Below are the code and all the weights of a small trained network. Each question names an input and a target symbol and asks about switching units off, where a switched-off unit gives its printed mean instead of its output.

import numpy as np


def w(rows, s, z=0):
    codes = np.array(rows[::2]) - 128.0
    scale = np.full(codes.shape[1], s)
    scale[-1] = z or s
    return codes * scale


def f(y):
    return y / 2 * (1 + np.tanh(0.7978845608 * (y + 0.044715 * y**3)))


def softmax(a):
    e = np.exp(a - a.max(-1, keepdims=True))
    return e / e.sum(-1, keepdims=True)


def log_softmax(a):
    a = a - a.max(-1, keepdims=True)
    return a - np.log(np.exp(a).sum(-1, keepdims=True))


def net(x, mask):
    ids = ['ΓΞΣΩαδζηθλτφψ'.index(c) for c in x.split()]
    T = len(ids)
    res = E[ids] + P[:T]
    r = res
    for j in range(3):
        rows = slice(4 * j, 4 * j + 4)
        q, k, v = (r @ M[0][rows].T for M in (Q, K, V))
        z = softmax(np.where(np.tri(T) > 0, q @ k.T / 4**0.5, -1e9)) @ v
        o = O[0][rows]
        res = res + np.where(mask[j], z, o[:, -1]) @ o[:, :-1]
    y = f(res @ A[0][:, :-1].T + A[0][:, -1])
    res = res + np.where(mask[3:15], y, B[0][:, -1]) @ B[0][:, :-1]
    return log_softmax(res[-1] @ U[:, :-1].T + U[:, -1])


Q, K, V, O, A, B = {}, {}, {}, {}, {}, {}
E = w([
[132,116,133],'Γ',
[201,4,125],'Ξ',
[123,122,113],'Σ',
[125,119,98],'Ω',
[128,140,78],'α',
[92,153,114],'δ',
[123,87,100],'ζ',
[128,106,108],'η',
[121,80,132],'θ',
[90,201,126],'λ',
[82,190,99],'τ',
[154,131,135],'φ',
[208,200,202],'ψ',
],0.013)
P = w([
[110,125,129],'0',
[109,155,253],'1',
[135,136,101],'2',
[130,169,254],'3',
[158,144,87],'4',
[143,176,249],'5',
[169,150,81],'6',
[131,186,247],'7',
[189,148,80],'8',
[124,161,238],'9',
[216,148,75],'10',
],0.0072)
Q[0] = w([
[105,70,157],'h1',
[127,130,138],'h1',
[131,94,119],'h1',
[98,172,101],'h1',
[108,136,238],'h2',
[102,86,135],'h2',
[66,78,141],'h2',
[155,174,156],'h2',
[154,93,78],'h3',
[53,48,50],'h3',
[198,165,2],'h3',
[130,144,97],'h3',
],0.019)
K[0] = w([
[157,122,89],'h1',
[121,130,122],'h1',
[151,103,119],'h1',
[130,201,176],'h1',
[192,215,110],'h2',
[97,155,133],'h2',
[71,205,97],'h2',
[189,119,126],'h2',
[150,79,141],'h3',
[99,33,107],'h3',
[255,82,63],'h3',
[156,121,99],'h3',
],0.019)
V[0] = w([
[113,118,148],'h1',
[162,150,64],'h1',
[66,111,158],'h1',
[138,115,174],'h1',
[99,123,113],'h2',
[151,186,117],'h2',
[61,77,108],'h2',
[134,156,118],'h2',
[124,132,117],'h3',
[112,100,110],'h3',
[141,178,132],'h3',
[136,11,198],'h3',
],0.013)
O[0] = w([
[111,111,146,166],'h1',
[195,166,86,7],'h1',
[115,80,163,178],'h1',
[74,129,144,221],'h1',
[102,143,119,39],'h2',
[106,83,165,82],'h2',
[98,190,88,2],'h2',
[111,112,143,83],'h2',
[112,127,122,99],'h3',
[127,117,99,37],'h3',
[108,139,156,199],'h3',
[250,118,128,214],'h3',
],0.014,0.00075)
A[0] = w([
[163,109,138,236],'n1',
[158,25,23,91],'n2',
[156,228,122,157],'n3',
[172,225,197,115],'n4',
[114,140,135,90],'n5',
[80,150,64,103],'n6',
[209,123,153,2],'n7',
[175,153,141,159],'n8',
[84,130,118,186],'n9',
[107,104,7,94],'n10',
[138,155,111,85],'n11',
[142,114,141,169],'n12',
],0.012,0.0054)
B[0] = w([
[189,212,115,254],'n1',
[147,67,42,241],'n2',
[63,145,67,185],'n3',
[149,56,84,184],'n4',
[127,105,136,121],'n5',
[53,85,124,163],'n6',
[3,128,184,205],'n7',
[114,178,124,203],'n8',
[141,208,145,197],'n9',
[87,17,248,188],'n10',
[86,112,138,122],'n11',
[143,156,133,173],'n12',
],0.018,0.0053)
U = w([
[104,85,128,100],'Γ',
[144,1,116,26],'Ξ',
[115,137,43,160],'Σ',
[127,97,126,69],'Ω',
[87,139,118,85],'α',
[73,72,155,35],'δ',
[156,200,124,254],'ζ',
[178,128,104,221],'η',
[156,191,139,209],'θ',
[91,165,154,97],'λ',
[77,191,128,27],'τ',
[131,134,139,239],'φ',
[177,78,220,146],'ψ',
],0.0087,0.0026)

Each question gives the input, a string of symbols that net reads in full, and the target symbol t.
The units are the heads (4 rows each of Q, K, V and O) and the neurons (one row each of A and B). Each row of codes is followed by its name. A weight is (code - 128) times the scale printed after its matrix; where a second scale follows, it is the last column's (O, A, B and U).
mask holds one flag per unit, heads first, then neurons. A switched-off unit (its flag False) gives its mean, the last column of its rows in O or B, instead of its output. The means were averaged over made-up inputs and are rounded, as every weight is.
A unit's drop is (log p(t) with every unit on - log p(t) with that unit switched off) / (log p(t) with every unit on - log p(t) with every unit switched off).
The circuit of an input: a set's keep is (log p(t) with only the set's units on - log p(t) with every unit switched off) / (log p(t) with every unit on - log p(t) with every unit switched off). Starting from the 12 units with the biggest drops (on a tie, the unit counted first), units are removed one at a time, each time the one whose removal leaves the highest keep (on an exact tie, the one counted first), for as long as the keep stays at least 0.8.
circuit, biggest first: the units of the circuit, biggest drop first
k most important neurons: the k neurons with the biggest drops, biggest first
which heads matter: for each layer, one digit per head in row order, 1 if its drop is at least 0.15 and else 0, layers parted by /
input ψ Ξ θ ζ α, target Σ: circuit, biggest first : (h3, n2, n3, h2)
input ζ ζ ψ Ω, target ψ: which heads matter : 010
input ψ α ζ, target Ξ: which heads matter : 001
input θ ζ Ξ ζ ζ ζ, target ζ: circuit, biggest first : (n10, n1, h3)
input Γ ζ Σ α ψ ψ λ Ξ, target ψ: circuit, biggest first : (h2, h3, n2)
input α Ξ α δ δ, target Σ: 4 most important neurons : (n3, n2, n9, n4)
input ζ ζ ζ ψ ζ Ω, target ψ: circuit, biggest first : (h2, n3)
input Ω ψ η ψ α ψ Ω τ, target ψ: circuit, biggest first : (h2)
input ζ ζ Γ δ ζ λ φ Σ Ξ α λ, target Σ: which heads matter : 011
input ζ Γ θ Σ α ζ α Ξ Σ ζ, target ζ: which heads matter : 000
input φ ζ Ξ Γ α ψ ψ θ α, target Σ: 4 most important neurons : (n2, n3, n1, n8)
input α η δ Ξ δ ζ ζ τ, target τ: circuit, biggest first : (h3, n9)
input ζ Ω α α α ζ Γ ψ Ξ Γ Ω, target Σ: which heads matter : 001
input Ξ ζ ψ ζ α Ω τ η τ, target Σ: which heads matter : 001
input ψ α θ ζ ψ ψ ψ ζ Ξ ζ φ, target Σ: which heads matter : 011
input Ξ θ ζ ζ θ Ω ψ ζ ψ, target Σ: which heads matter : 010
input Ξ λ ζ λ Γ ψ Ω α τ, target Σ: circuit, biggest first : (n3, h2)
input ζ Ξ α Γ α θ λ τ, target τ: 4 most important neurons : (n9, n10, n2, n6)
input θ α θ Ξ Σ, target Σ: circuit, biggest first : (h3, n2, n3, h2)
input α Γ ψ ζ ζ Σ Ξ θ Ω Ξ ζ, target Σ: 4 most important neurons : (n2, n1, n8, n3)
